Below is a small trained network, with its code and all its weights. Each question gives an input and a class and asks what happens when units are switched off, that is, made to give their printed mean instead of their output.

import numpy as np


def w(rows, s, z=0):
    codes = np.array(rows[::2]) - 128.0
    scale = np.full(codes.shape[1], s)
    scale[-1] = z or s
    return codes * scale


def f(y):
    return np.maximum(y, 0)


def log_softmax(a):
    a = a - a.max(-1, keepdims=True)
    return a - np.log(np.exp(a).sum(-1, keepdims=True))


def net(x, mask):
    res = np.array(x, float).reshape(1, 5) / 4 @ E
    y = f(res @ A[0][:, :-1].T + A[0][:, -1])
    res = res + np.where(mask, y, B[0][:, -1]) @ B[0][:, :-1]
    return log_softmax(res[-1] @ U[:, :-1].T + U[:, -1])


A, B = {}, {}
E = w([
[121,190,92,133,179,185,112,211,159],'x0',
[154,21,90,123,72,140,117,203,108],'x1',
[80,81,170,76,199,134,138,192,113],'x2',
[162,131,220,162,202,40,132,146,109],'x3',
[44,110,10,151,150,34,91,81,75],'x4',
],0.012)
A[0] = w([
[165,172,191,80,168,76,135,91,171,164],'N1',
[139,143,131,128,47,131,84,139,186,114],'N2',
[154,126,122,110,117,251,118,210,188,40],'N3',
[119,135,133,67,109,116,116,113,145,11],'N4',
[122,91,59,119,143,20,134,169,66,134],'N5',
[203,130,234,164,118,136,146,131,121,50],'N6',
[127,124,135,158,110,117,144,135,120,2],'N7',
[127,210,155,193,197,147,126,95,161,75],'N8',
[94,146,86,90,120,237,136,182,206,77],'N9',
[161,56,132,111,78,178,159,156,83,49],'N10',
[120,130,163,129,129,122,139,108,130,83],'N11',
[136,131,125,153,143,101,86,157,72,24],'N12',
[118,129,76,173,86,110,136,78,115,104],'N13',
[228,115,82,154,33,207,134,91,120,141],'N14',
[109,213,127,124,175,67,105,102,154,50],'N15',
[159,111,170,135,115,120,147,148,126,65],'N16',
[86,78,61,100,119,78,114,74,89,23],'N17',
[64,74,94,125,155,56,130,128,99,123],'N18',
[114,166,136,56,149,121,158,129,119,139],'N19',
[187,97,224,110,86,95,153,131,148,64],'N20',
[187,166,44,208,57,135,110,73,117,1],'N21',
[156,62,137,142,224,92,97,250,136,42],'N22',
[116,105,182,87,116,173,143,130,110,163],'N23',
[101,150,139,155,159,128,107,97,127,12],'N24',
[187,84,114,112,94,157,122,106,139,60],'N25',
[97,114,67,124,81,107,107,42,112,99],'N26',
],0.012,0.0073)
B[0] = w([
[114,142,152,151,168,48,192,71,89,229],'N1',
[124,145,122,101,154,111,146,140,199,177],'N2',
[151,141,97,40,131,232,159,101,81,235],'N3',
[113,137,129,93,142,146,104,112,143,130],'N4',
[124,62,107,188,104,111,25,166,108,251],'N5',
[157,49,187,132,166,93,207,88,124,230],'N6',
[135,122,123,131,149,106,112,136,138,129],'N7',
[114,207,156,207,126,145,175,119,100,205],'N8',
[207,150,23,90,120,165,166,190,77,222],'N9',
[109,199,195,147,85,230,56,125,167,201],'N10',
[119,137,124,107,117,91,144,118,131,150],'N11',
[174,114,137,134,112,139,119,168,141,151],'N12',
[153,120,84,131,138,74,85,105,174,208],'N13',
[86,154,136,112,136,106,127,183,255,247],'N14',
[126,187,146,201,107,135,88,99,101,203],'N15',
[102,94,161,115,147,145,125,123,138,170],'N16',
[167,61,49,163,86,180,106,79,106,224],'N17',
[124,78,105,143,113,161,60,106,50,236],'N18',
[113,153,111,110,169,119,135,88,104,164],'N19',
[168,35,207,128,131,88,169,120,184,228],'N20',
[118,151,60,123,157,52,115,175,191,221],'N21',
[106,154,183,97,126,91,130,233,53,231],'N22',
[113,88,155,65,136,172,142,102,114,198],'N23',
[111,160,104,146,115,135,140,117,101,150],'N24',
[104,145,151,166,73,149,114,119,189,172],'N25',
[134,90,37,147,118,127,133,76,157,233],'N26',
],0.0096,0.015)
U = w([
[128,65,57,173,78,111,68,82,106,45],'0',
[119,90,149,140,107,87,68,250,52,133],'1',
[151,142,97,31,110,229,167,161,93,138],'2',
[144,73,211,107,145,87,198,95,107,126],'3',
[132,108,188,78,78,187,142,147,179,161],'4',
[128,163,68,122,96,76,127,143,200,105],'5',
[36,122,120,34,141,109,108,31,72,98],'6',
[115,225,150,183,135,103,149,70,84,253],'7',
],0.011,0.0028)

Each question gives the input, the list of numbers given to net, and the class t.
The units are the neurons (one row each of A and B). Each row of codes is followed by its name. A weight is (code - 128) times the scale printed after its matrix; where a second scale follows, it is the last column's (A, B and U).
mask holds one flag per neuron, in row order. A switched-off neuron (its flag False) gives its mean, the last column of its row in B, instead of its output. The means were averaged over made-up inputs and are rounded, as every weight is.
A unit's drop is (log p(t) with every unit on - log p(t) with that unit switched off) / (log p(t) with every unit on - log p(t) with every unit switched off).
The circuit of an input: a set's keep is (log p(t) with only the set's units on - log p(t) with every unit switched off) / (log p(t) with every unit on - log p(t) with every unit switched off). Starting from the 12 units with the biggest drops (on a tie, the unit counted first), units are removed one at a time, each time the one whose removal leaves the highest keep (on an exact tie, the one counted first), for as long as the keep stays at least 0.8.
circuit, biggest first: the units of the circuit, biggest drop first
most important unit: the unit with the biggest drop
k most important neurons: the k neurons with the biggest drops, biggest first
drop when u is switched off: that unit's drop, to one decimal
input [2,4,6,4,-8], class 3: circuit, biggest first -> (N6)
input [0,-7,4,-5,3], class 7: 2 most important neurons -> (N5, N15)
input [4,4,-4,2,-5], class 2: 2 most important neurons -> (N3, N9)
input [-4,-3,0,-6,1], class 5: circuit, biggest first -> (N5, N18)
input [-3,4,-3,-8,-5], class 4: 4 most important neurons -> (N14, N25, N10, N2)
input [6,-7,7,-4,3], class 7: 2 most important neurons -> (N15, N8)
input [-4,-2,7,-3,-6], class 3: 4 most important neurons -> (N20, N6, N1, N17)
input [-2,0,1,-8,1], class 5: circuit, biggest first -> (N14, N18)
input [-3,4,-5,2,-6], class 4: 3 most important neurons -> (N14, N10, N25)
input [-6,1,-6,1,-3], class 5: 2 most important neurons -> (N14, N21)
input [-5,-2,-8,-7,5], class 5: 2 most important neurons -> (N21, N14)
input [-2,1,1,-4,-3], class 2: 3 most important neurons -> (N9, N3, N20)
input [1,-5,4,7,0], class 7: 2 most important neurons -> (N8, N15)
input [2,-2,-6,1,1], class 5: most important unit -> N21
input [5,6,8,-6,4], class 2: 2 most important neurons -> (N3, N9)
input [2,-7,-5,-3,-6], class 7: 2 most important neurons -> (N8, N1)
input [4,7,5,-2,-2], class 2: drop when N2 is switched off -> 0.0
input [-2,3,-7,2,-5], class 4: drop when N10 is switched off -> 0.1
input [-8,3,5,-8,-2], class 4: drop when N14 is switched off -> 0.1
input [-1,-2,-8,-8,-7], class 5: drop when N14 is switched off -> 1.9
input [7,-1,-6,4,-4], class 7: circuit, biggest first -> (N8)
